Here is a tiny trained network, its code and every weight. The questions are about switching its units off for an input and a class, where a switched-off unit gives its printed mean instead of its output.

import numpy as np


def w(rows, s, z=0):
    codes = np.array(rows[::2]) - 128.0
    scale = np.full(codes.shape[1], s)
    scale[-1] = z or s
    return codes * scale


def norm(h):
    return h / np.sqrt((h * h).mean(-1, keepdims=True) + 1e-5)


def f(y):
    return np.maximum(y, 0)


def log_softmax(a):
    a = a - a.max(-1, keepdims=True)
    return a - np.log(np.exp(a).sum(-1, keepdims=True))


def net(x, mask):
    res = np.array(x, float).reshape(1, 2) / 4 @ E
    u = 0
    for l in range(2):
        y = f(norm(res) @ A[l][:, :-1].T + A[l][:, -1])
        res = res + np.where(mask[u : u + 14], y, B[l][:, -1]) @ B[l][:, :-1]
        u += 14
    return log_softmax(norm(res)[-1] @ U[:, :-1].T + U[:, -1])


A, B = {}, {}
E = w([
[239,146,97,71,115,156,30,104,154,112,102,207],'x0',
[121,112,153,151,247,123,178,68,84,119,180,87],'x1',
],0.011)
A[0] = w([
[130,126,115,138,152,146,152,94,122,123,130,101,89],'0.n1',
[157,143,96,129,168,121,130,112,139,121,124,133,100],'0.n2',
[70,128,135,112,137,117,188,132,112,126,136,109,90],'0.n3',
[178,124,134,117,172,117,96,113,120,113,124,140,82],'0.n4',
[103,116,115,134,37,116,135,135,128,120,127,128,141],'0.n5',
[171,115,147,135,174,140,92,113,130,133,146,150,100],'0.n6',
[127,112,122,127,145,133,129,107,139,137,133,124,87],'0.n7',
[119,122,128,133,97,128,132,144,135,125,127,124,2],'0.n8',
[121,116,138,123,124,133,139,115,125,116,131,118,166],'0.n9',
[99,125,128,123,238,129,172,116,121,118,142,111,83],'0.n10',
[95,127,135,138,254,117,181,110,125,129,140,115,102],'0.n11',
[44,119,136,158,149,124,187,124,127,124,141,104,62],'0.n12',
[113,136,140,124,81,130,128,134,134,112,128,112,111],'0.n13',
[160,125,137,126,71,121,94,131,119,118,138,144,109],'0.n14',
],0.021,0.0056)
B[0] = w([
[84,157,174,140,146,112,132,140,119,141,159,127,169],'0.n1',
[155,133,87,97,151,131,133,137,133,122,96,97,164],'0.n2',
[165,121,73,93,101,118,163,146,121,119,99,89,207],'0.n3',
[191,133,105,92,117,134,169,141,51,132,156,97,189],'0.n4',
[152,151,143,119,118,189,63,141,129,181,168,185,198],'0.n5',
[174,145,80,116,162,166,151,155,120,98,119,88,188],'0.n6',
[102,162,157,131,93,147,129,159,153,191,127,102,143],'0.n7',
[53,153,131,111,241,4,252,144,116,147,7,30,144],'0.n8',
[94,136,58,220,127,134,140,123,142,121,154,133,149],'0.n9',
[64,156,227,155,181,117,96,135,125,143,144,146,234],'0.n10',
[126,84,181,131,180,99,51,151,129,138,75,214,255],'0.n11',
[155,155,90,113,68,133,177,139,112,120,168,60,237],'0.n12',
[122,133,139,111,105,170,111,125,132,144,91,150,161],'0.n13',
[61,108,134,160,163,94,151,63,186,131,79,119,185],'0.n14',
],0.024,0.023)
A[1] = w([
[166,146,72,99,5,124,149,157,129,105,160,95,45],'1.n1',
[146,131,134,110,111,113,108,120,117,115,154,142,84],'1.n2',
[99,88,166,145,151,123,72,90,142,109,133,208,3],'1.n3',
[141,114,89,128,117,76,172,77,127,97,153,108,73],'1.n4',
[166,146,134,121,146,136,92,131,105,107,166,168,89],'1.n5',
[79,135,158,152,90,135,88,66,178,161,167,183,146],'1.n6',
[88,111,167,154,137,63,139,110,127,93,138,137,151],'1.n7',
[49,93,195,153,125,91,89,149,132,121,132,193,21],'1.n8',
[119,119,76,177,146,130,125,122,107,109,183,172,67],'1.n9',
[145,119,110,136,136,97,133,92,131,91,146,113,68],'1.n10',
[131,139,102,118,59,164,120,161,128,142,128,152,105],'1.n11',
[124,128,122,127,117,98,128,126,135,107,151,121,92],'1.n12',
[171,120,69,135,97,187,144,63,131,113,195,108,97],'1.n13',
[110,128,105,119,67,146,151,144,130,119,176,121,102],'1.n14',
],0.025,0.0038)
B[1] = w([
[116,182,168,229,132,168,92,41,239,179,127,138,215],'1.n1',
[120,120,92,136,140,154,115,144,103,162,100,101,128],'1.n2',
[149,93,111,253,112,100,117,93,137,139,63,133,213],'1.n3',
[165,132,63,100,118,122,175,101,131,71,87,113,154],'1.n4',
[99,137,125,105,30,133,139,80,115,106,244,145,157],'1.n5',
[180,69,84,80,125,179,89,99,82,160,166,195,207],'1.n6',
[66,154,157,87,114,67,113,184,72,108,115,167,177],'1.n7',
[63,102,144,190,126,32,151,133,172,67,70,94,253],'1.n8',
[156,79,132,153,74,138,119,122,167,33,217,92,129],'1.n9',
[115,173,151,61,126,142,147,94,166,98,165,178,141],'1.n10',
[121,128,110,121,75,101,168,181,117,89,181,54,171],'1.n11',
[100,109,118,100,134,115,136,119,112,150,129,122,130],'1.n12',
[44,114,160,121,172,88,163,125,180,90,56,136,178],'1.n13',
[158,177,157,191,108,126,86,176,122,147,156,82,159],'1.n14',
],0.027,0.022)
U = w([
[135,56,120,125,49,138,125,140,156,30,246,123,38],'0',
[194,180,140,58,190,138,136,178,24,95,210,112,141],'1',
[65,126,207,203,153,6,101,194,89,84,118,138,169],'2',
[152,183,62,77,169,144,213,73,189,72,82,94,172],'3',
[147,139,64,58,45,182,121,182,104,209,185,126,110],'4',
[97,125,150,102,79,139,161,140,128,106,186,155,2],'5',
[133,243,134,206,60,158,136,150,212,187,179,37,115],'6',
[147,47,68,157,119,135,77,69,131,172,92,218,159],'7',
],0.013,0.0063)

Each question gives the input, the list of numbers given to net, and the class t.
The units are the neurons (one row each of A and B). Each row of codes is followed by its name. A weight is (code - 128) times the scale printed after its matrix; where a second scale follows, it is the last column's (A, B and U).
mask holds one flag per neuron, layer by layer. A switched-off neuron (its flag False) gives its mean, the last column of its row in B, instead of its output. The means were averaged over made-up inputs and are rounded, as every weight is.
A unit's drop is (log p(t) with every unit on - log p(t) with that unit switched off) / (log p(t) with every unit on - log p(t) with every unit switched off).
most important unit: the unit with the biggest drop
k most important neurons: the k neurons with the biggest drops, biggest first
top k neurons in layer l: the k neurons of layer l with the biggest drops, biggest first
drop when u is switched off: that unit's drop, to one decimal
input [6,4], class 3: most important unit : 0.n11
input [-1,-8], class 7: 2 most important neurons : 0.n12, 0.n5
input [6,7], class 1: 2 most important neurons : 0.n4, 0.n6
input [-2,-8], class 7: 2 most important neurons : 0.n12, 0.n5
input [-1,0], class 6: 2 most important neurons : 0.n12, 0.n3
input [-5,-8], class 4: 2 most important neurons : 0.n11, 0.n10
input [8,-8], class 7: 2 most important neurons : 0.n12, 0.n14
input [4,-8], class 7: 2 most important neurons : 0.n12, 1.n6
input [5,-3], class 3: 2 most important neurons : 0.n10, 0.n11
input [6,-8], class 7: 2 most important neurons : 0.n14, 0.n12
input [3,-7], class 7: 2 most important neurons : 0.n12, 1.n6
input [5,-5], class 7: 2 most important neurons : 0.n14, 0.n12
input [-4,-7], class 4: top 3 neurons in layer 0 : 0.n11, 0.n10, 0.n5
input [8,2], class 3: most important unit : 0.n11
input [-5,-7], class 6: top 2 neurons in layer 0 : 0.n11, 0.n10
input [-2,0], class 6: top 2 neurons in layer 0 : 0.n12, 0.n3
input [5,-8], class 7: top 2 neurons in layer 0 : 0.n14, 0.n12
input [8,-5], class 3: top 2 neurons in layer 0 : 0.n10, 0.n11
input [7,0], class 3: drop when 1.n11 is switched off : 0.0
input [-6,-7], class 6: drop when 0.n11 is switched off : 0.5
input [6,-1], class 3: drop when 0.n11 is switched off : 0.1
